The rows of each cloud lie close to a flat space through zero, with a little noise; how many dimensions that space has follows each cloud.

T, 6 rows:
[[ 60  -4  -2   7]
 [ 49  -2  -4   8]
 [-12  -2  -1  -3]
 [-13   2   1   0]
 [-25   2   3   0]
 [-32   2   1  -3]]
 -> 1

N:
[[ -9  31   7  12]
 [ 36   8  23 -33]
 [-23   8 -12  23]
 [ 18 -18   0 -18]
 [-16 -18 -18  11]
 [-22 -19 -21  17]
 [  2 -10  -6  -5]
 [ 18 -37 -10 -18]
 [  8 -36 -15 -12]
 [ 12 -10  -3  -9]
 [  5   7  10  -8]
 [ 20   9  16 -18]
 [ 18  21  25 -13]
 [-15  38  12  17]
 [-15 -30 -26  16]]
 -> 2

U, 15 rows:
[[ -2  24  -8  16]
 [  4  31   0  15]
 [  8  26   5   6]
 [  5  10   5  -5]
 [-23 -57 -17  -1]
 [ 11  12  11 -11]
 [ 12  48  11   9]
 [  9  -9  15 -19]
 [  7  10   3  -2]
 [-16 -21 -19  12]
 [ 29  -1  40 -39]
 [ -7  13 -10  12]
 [ -8  -5   1  -2]
 [ -3   1  -2   8]
 [  4 -46  14 -33]]
 -> 2

Y:
[[ -7 -12 -11   7]
 [-19  -8  14  18]
 [  3 -11  24  40]
 [ -7  -1  12  10]
 [  3   4 -11 -15]
 [-27   0  50  28]
 [  6   6  12   4]
 [-15  -9  31  34]]
 -> 3

[[-11  11  38  -3]
 [ 23 -24 -69   9]
 [  7  -6 -20   2]
 [ 16 -15 -40   4]
 [  5  -4 -13   1]
 [  3  -1  -6   0]
 [ 11 -12 -31   4]
 [  7  -8 -23   5]
 [ -6   3  22  -3]
 [-13  11  35  -5]
 [ -1   0   4   0]
 [-13  13  34  -2]
 [-13  11  37  -4]]
 -> 1

[[-11  -8  17  16]
 [ -2   2  -2  -5]
 [-17 -13  23  27]
 [ 21  17 -30 -33]
 [ -2   0   7   8]
 [-19 -13  25  28]
 [ -7  -5   8   8]
 [ 25  21 -35 -35]]
 -> 1

D:
[[ -9 -45   3  35]
 [-19  17  -5  11]
 [ -1 -23   1  18]
 [ -2  10  10 -16]
 [ 27  20  -7 -27]
 [  0  -5  -6   8]
 [ -5 -11  -1  12]
 [ 59 -12   8 -50]
 [-12 -11   8   8]
 [  6 -22   3   8]
 [ 26  10 -15 -14]
 [ -4  36  -5 -20]
 [ -8   8   7  -3]
 [ 29  11  -1 -30]
 [ 14   7  -4 -10]]
 -> 3

E (9 x 4):
[[ 31  12  16  -4]
 [ 21  10  -9  -6]
 [ 34  -1  -2  -2]
 [-57  29  21 -12]
 [-19  19  -5 -14]
 [ -2  -4   2   3]
 [ 26   4 -10  -6]
 [ -1   6   5  -1]
 [ 23   7  45   4]]
 -> 3

[[  0  -1   1  -1]
 [  1   3   0   0]
 [ -2 -44  28 -31]
 [  0 -54  34 -37]
 [  1  35 -22  24]
 [  0  -9   7  -6]
 [  1  12  -7   9]
 [ -2 -26  16 -18]
 [  0 -16  11 -11]
 [ -1 -17  10 -12]
 [  0 -42  29 -29]
 [  1  -1   1   0]
 [ -1 -19  12 -13]
 [  0  19 -11  13]]
 -> 1

R (15 x 4):
[[  6   3  -6 -28]
 [  8   3   5 -43]
 [ -7  -4  -5  39]
 [  1   5 -27  -4]
 [  3   1   6 -15]
 [ -2   3 -22   6]
 [  5   7 -29 -31]
 [  3   5 -24 -24]
 [  8   2  11 -37]
 [ -6  -3  -1  27]
 [  6   7 -26 -37]
 [ 13   6  -4 -68]
 [  3   6 -26 -22]
 [  0  -2   5   3]
 [ -1  -5  20  16]]
 -> 2

[[ 76 -18  16  40]
 [ -9   3   0  -5]
 [ 11  -1   1   7]
 [ 45 -11  10  24]
 [ -5   1  -2  -1]
 [  8  -2   2   4]
 [ 14  -5   3   7]
 [-46  10  -9 -25]
 [ 15  -3   2   7]
 [-17   3  -4  -8]
 [  3  -1   0   2]]
 -> 1

[[-25 -12  11 -45]
 [ -9  -5   4 -18]
 [-27 -13  11 -48]
 [ 19   7  -7  32]
 [  1   1   0   0]
 [ -2  -2   2  -4]]
 -> 1

Q:
[[  3  21 -11   2]
 [  2  29 -44 -11]
 [  2 -15  57  17]
 [  6  21 -17   1]
 [ -1 -10  22   6]
 [ -2   5 -18  -4]
 [  9   3  48  21]
 [  2   2  18   7]
 [  6  15  12   8]
 [  2  -3  28  11]]
 -> 2

[[-10  -4  -4   1]
 [ 14   9  -1   0]
 [ 17  12   2   2]
 [-31 -20  -2  -3]
 [-44 -27   0  -5]
 [ 15  14  -2   2]
 [ 23  13   2  -1]
 [-28 -19  -1  -2]
 [-58 -39   3  -7]]
 -> 1

S (7 x 4):
[[  1   7   5   8]
 [  0  -5  -4  -3]
 [  9  37  34  33]
 [  2  20  18  17]
 [ -4 -21 -17 -18]
 [  4  35  29  29]
 [  2  15  13  14]]
 -> 1

[[ 20  17  19   5]
 [-14 -13 -10  -1]
 [ 12  13  16   5]
 [ 15  14  17   8]
 [ -4  -5  -5   1]
 [-14  -7 -10  -1]
 [  1   2   5   2]
 [-43 -42 -33  -8]
 [ 10   8   7  -1]
 [ 52  46  40   8]
 [  4   4   3   0]
 [ 11  11  12   1]
 [-42 -40 -34  -7]
 [ -6  -4  -2   2]
 [-13 -11 -15  -4]]
 -> 1

[[ 21 -40  13 -87]
 [-14  31 -10  55]
 [ -1  -1   0   0]
 [ -6  13  -1  25]
 [ -1   1   1   3]
 [ -1   0  -1   1]
 [-11  15  -5  36]
 [  2  -3  -1 -10]
 [ -9  15  -5  30]
 [ -8  13  -3  24]
 [  2   1   1   4]
 [ -1  -3  -1  -6]
 [ -1   1  -1   4]
 [ -2   5  -4  16]]
 -> 1

[[ -8 -12   2 -12]
 [  8  23   2  18]
 [ 12  29   4  35]
 [ -3 -12  -1 -14]
 [  0   5   5   4]
 [-10 -29  -1 -27]
 [-13 -34  -4 -41]
 [ -1  -5   2  -8]
 [ -2   1  -2   0]
 [ 12  30   4  31]
 [ 12  28   0  33]
 [ -2  -2   1  -2]
 [-15 -37  -2 -40]
 [  0  -6   1  -5]
 [ 14  43   7  47]]
 -> 1

Z:
[[-18 -34  -8  28]
 [-11 -21  -4  16]
 [-19 -40  -8  32]
 [  1   3   1  -2]
 [-19 -36  -7  30]
 [  3   5   1  -4]
 [ -9 -18  -3  16]]
 -> 1

[[  4 -16 -12  19]
 [-36  23  47 -19]
 [ 27   0 -22  -8]
 [  5  12 -17 -11]
 [ 44 -36   8  16]
 [  1 -12  -7  16]
 [ 15  -1  -5  -6]
 [-27  24   1 -14]
 [ -9  -2  -4   6]
 [-17  21   5 -17]
 [ 18  13   3 -23]
 [-11 -24  -9  34]
 [ -5   8  13  -9]
 [-12   3  37  -6]
 [-11  25  14 -26]]
 -> 3

[[ -3  -1  -6   4]
 [-12  -7 -22   9]
 [-33  -1 -16 -16]
 [-18  -3 -22  -4]
 [ 16 -17  12  -3]
 [ -4 -13  -6   4]
 [ 28 -29  39 -13]
 [-27  18 -25  -3]
 [-28   1 -39  12]
 [ 11 -10  16  -2]
 [  7  30  28 -14]
 [-34   1 -29  -3]
 [ 21   3  33  -9]
 [ -4  35  -4  11]
 [-17 -25 -18  -9]]
 -> 3

G (15 x 4):
[[-50 -38 -14  12]
 [  1  11   1  16]
 [ -9   2  -1  14]
 [  8  18   4  14]
 [-41 -30 -12  12]
 [ 32  15   7 -23]
 [ 64  39  17 -28]
 [ -8 -10  -3   0]
 [-20 -16  -5   6]
 [ -2  10   1  18]
 [ -8 -12  -4  -8]
 [ 16  15   5   3]
 [  5  12   3  11]
 [  0 -10  -2 -14]
 [ -4 -19  -2 -21]]
 -> 2

[[-17  -2  18  -3]
 [  1  -8  -6  -2]
 [ -6  -6   2   6]
 [ -5  -2   6  -7]
 [-11 -12   8  14]
 [  9  12  -3   3]
 [ 30  44 -20  23]
 [  9  10  -9  24]
 [-11 -20   6 -20]
 [  8   3  -7 -21]
 [ 34  43 -16 -10]
 [ -1  -5   0   6]
 [  6  11   4 -26]
 [-46 -73  15   6]
 [ -2 -11  -3 -20]]
 -> 3

K:
[[  4 -24  31 -22]
 [ -4  25 -32  22]
 [  0   0  -1   2]
 [  2 -24  30 -21]
 [  6 -33  42 -31]
 [ -5  22 -24  20]
 [  0  -2   2   0]
 [ -3  18 -24  16]
 [  2 -17  22 -15]
 [  2  -3   5  -4]]
 -> 1

V:
[[  5  -5   3  -9]
 [  6   4  -3   3]
 [ 17 -10   3 -13]
 [  4  20 -11  16]
 [-24  -1   3   7]
 [-13  -1   2   1]
 [-16  -7   5  -5]
 [  0 -20  12 -18]
 [ 32  27 -19  18]
 [ 39  13 -13   1]
 [-42 -50  38 -38]
 [-42 -25  20 -14]
 [ 39  11 -13   3]
 [ 12  -1  -3  -3]
 [-21  -3   6   3]]
 -> 2

[[ -5   0 -12  -5]
 [-36  38  -3 -14]
 [  2   9  11  -1]
 [ -8  22   8  -7]
 [ -9  13  11   0]
 [ 10  14  12  -3]
 [-28 -11 -26   0]
 [ -2   1 -30 -13]
 [-14  24  23  -1]
 [-11  38  31  -5]
 [ 26 -27   9  10]
 [-11 -19 -33  -3]
 [ 45 -22  28  13]
 [-36   9 -17  -5]
 [-24  -7  -9   4]]
 -> 3

[[-20   4 -56  23]
 [ 11 -23  21  -8]
 [ -5   8 -21  -2]
 [  1  18  -4  -7]
 [  2  20  21   3]
 [  0 -24  -6   2]
 [-14  34  16  19]
 [ 14  -6  28 -15]]
 -> 3

F (15 x 4):
[[ 14  20 -15  -4]
 [ -8 -12  10   1]
 [ 41  46 -40  -9]
 [  4   6  -6   0]
 [ 16  17 -12  -3]
 [ 13  15 -15  -3]
 [-14 -17  17   2]
 [ 19  20 -21  -4]
 [-13 -13  12   1]
 [ 31  36 -34  -5]
 [  8   7  -8   0]
 [ 30  35 -33  -9]
 [-18 -24  26   3]
 [-16 -21  19   6]
 [  6  12  -7   0]]
 -> 1

P, 15 rows:
[[  2   3  14 -33]
 [ -9 -27 -28   6]
 [-11  36 -28 -15]
 [  3 -13   7  -7]
 [ 10   8  38  10]
 [ -7   1 -22 -68]
 [ -5  12 -11   6]
 [ -3  31  -9   1]
 [ -2 -15 -10  -1]
 [ 10 -29  28   9]
 [  2  -8   6  -9]
 [ -7  20 -21 -22]
 [ -1 -21  -8 -28]
 [ -5 -23 -21 -12]
 [ -6   1 -16  -4]]
 -> 3

[[  7   1  -5 -10]
 [ -6 -20 -10  -2]
 [ 15  28  10  -8]
 [-24 -49 -25   3]
 [  8  21  11   1]
 [-10 -19  -8   3]
 [-15 -15  -3   8]
 [ 13  43  27   4]
 [ -9 -16  -8   1]
 [ -6 -16  -6   1]
 [-39 -46  -8  21]
 [-31 -49 -19  10]
 [ -4   6   7   6]
 [  3  16  12   6]
 [  8  27  18   5]]
 -> 2

X, 11 rows:
[[-54  19 -34  -4]
 [ -8  -5   4   2]
 [ -4 -29  31   7]
 [ 24 -11  17   2]
 [  4  -3   2   0]
 [  7 -33  38   8]
 [ 36  12  -6  -3]
 [ -9 -17  17   4]
 [-13   2  -7  -1]
 [-42 -10   1   2]
 [-16   8 -14  -4]]
 -> 2

[[-36   1  -1  28]
 [  1   2   2   0]
 [ -7   0  -1   8]
 [  5   0   0  -3]
 [ 52   4   0 -34]
 [ 34   1   1 -23]
 [-11   0   1   6]
 [ 52   0   1 -32]
 [ 19   0   1 -13]
 [-28  -2   0  19]
 [-21   1  -1  12]
 [-37   3   0  22]
 [  3  -1  -1   1]
 [ 48   0  -3 -29]]
 -> 1

[[-20  21 -10  19]
 [ 15 -17   7 -17]
 [ 12 -19   6 -17]
 [ 18 -23   7 -19]
 [ 21 -34  13 -11]
 [ 18 -35  10  -4]
 [-14  22  -7   9]
 [ -5 -16  -2  25]
 [ 22 -34  12 -13]
 [ -4  25  -2 -15]
 [ 11  -9   5 -13]
 [ 25 -33  12 -25]
 [ 15 -46  10   6]]
 -> 2

[[ 12  -3  -6  31]
 [ 14 -22  20   5]
 [-15  26 -24  15]
 [  6   9 -14  20]
 [-15  26 -28  15]
 [ 18 -32  28  -8]
 [  1   8 -12  23]]
 -> 2

H (11 x 4):
[[-18  -2  -5 -12]
 [ 35  -3  -8 -33]
 [ -6   9 -33  -5]
 [-34   0  11  14]
 [-28  -2  28  32]
 [  8   6  -9  11]
 [-24 -15  -3 -38]
 [ 11   1 -21  -9]
 [ 10 -10  24  -7]
 [  3  -7  -3 -13]
 [-10 -11  48   3]]
 -> 3

M:
[[  0 -18 -13 -21]
 [-17  13  24 -22]
 [  2  20  -5 -28]
 [-10  34  11 -15]
 [  3   3 -13 -16]
 [ -1 -14   1 -20]
 [-10 -14   4 -17]
 [ 37 -17 -53  -8]
 [  4  10   2  38]
 [ -2  -1   8  30]
 [ -2   5   8  -1]
 [  4  14   4  16]
 [ -1 -31   9  30]
 [-33  14  34 -30]
 [  4  23  -2   7]]
 -> 3

[[ -7 -23 -22 -19]
 [  3  22  18  18]
 [ -9 -30 -25 -29]
 [  6  16  15  20]
 [ -6 -15 -13 -17]
 [  8  41  34  36]
 [ 10  25  19  21]
 [ -8 -31 -26 -27]
 [  1   7   7   9]
 [  5  19  16  18]
 [  5  18  15  15]
 [ -4 -18 -15 -19]
 [  6  18  15  14]
 [ -3 -16 -14 -16]
 [ -7 -22 -19 -19]]
 -> 1

[[-52  -3   6 -14]
 [-29  -3   3  -4]
 [-13  -2   1  -1]
 [-22  -3   4  -3]
 [ 13   2  -4   7]
 [ 22   1  -1   7]
 [-40  -3   5 -10]
 [-60  -6   6 -12]]
 -> 1

L, 15 rows:
[[-10  12 -21   7]
 [  8 -15  30 -11]
 [ -5   7 -14   8]
 [  2  -4   6  -2]
 [ -1   2  -6   1]
 [  3  -7  11  -5]
 [-10  16 -40  18]
 [ 14 -28  55 -23]
 [ 14 -28  55 -19]
 [ -1   2   0  -1]
 [  7 -14  30 -12]
 [ -6  13 -30  12]
 [ -6  11 -28   9]
 [-12  21 -39  17]
 [ -7   9 -22  10]]
 -> 1

[[-33  32  -2 -13]
 [-10  14 -25 -21]
 [ 13   4  -9   2]
 [ 18  -1 -26 -12]
 [ -1  20   1   6]
 [-23 -44  23  -6]
 [ 19  -8   3  12]
 [-18  -8  13  -1]
 [-12 -25  -5 -17]
 [ 23   6 -20  -2]
 [-49  34 -31 -43]
 [  6   9   1   8]
 [-18  -3  18   3]
 [-13 -18  13  -2]
 [ 17 -21   6   9]]
 -> 3

[[ -9   9 -20 -10]
 [ 14  -9  26  15]
 [ -6   9 -16  -5]
 [ -6 -16   7  -7]
 [ 27   5  30  33]
 [ 31  11  30  41]
 [  2  19 -13   4]]
 -> 2

C (13 x 4):
[[-18  -6  -4 -16]
 [-13 -40 -13 -21]
 [ -6 -14 -11  -6]
 [  6 -14   4  -6]
 [-10  46  -3  22]
 [ 12 -16  -6   9]
 [ 47 -48   2  13]
 [ -9  16 -10  10]
 [ -7  33   7   4]
 [ -1  11  -5  13]
 [ 24  27  21  20]
 [ 10  -6  27 -18]
 [ 12  14   2  17]]
 -> 3

[[ -1   3 -41  -6]
 [-10  11   3 -16]
 [ -8   5 -23   9]
 [ 12  -7  -2  -1]
 [ 18 -15 -21  17]
 [  1  -5  24   3]
 [ -1 -13  49  25]
 [ 22  -9  29 -15]
 [-22   7  47  16]
 [-27  24 -22 -12]
 [  3  -3  12   8]]
 -> 3

[[-40  10 -56 -39]
 [ 11  -3  15  10]
 [-16   3 -23 -16]
 [  7  -2  12   9]
 [ -3   2  -3  -3]
 [  0   1   0   0]]
 -> 1
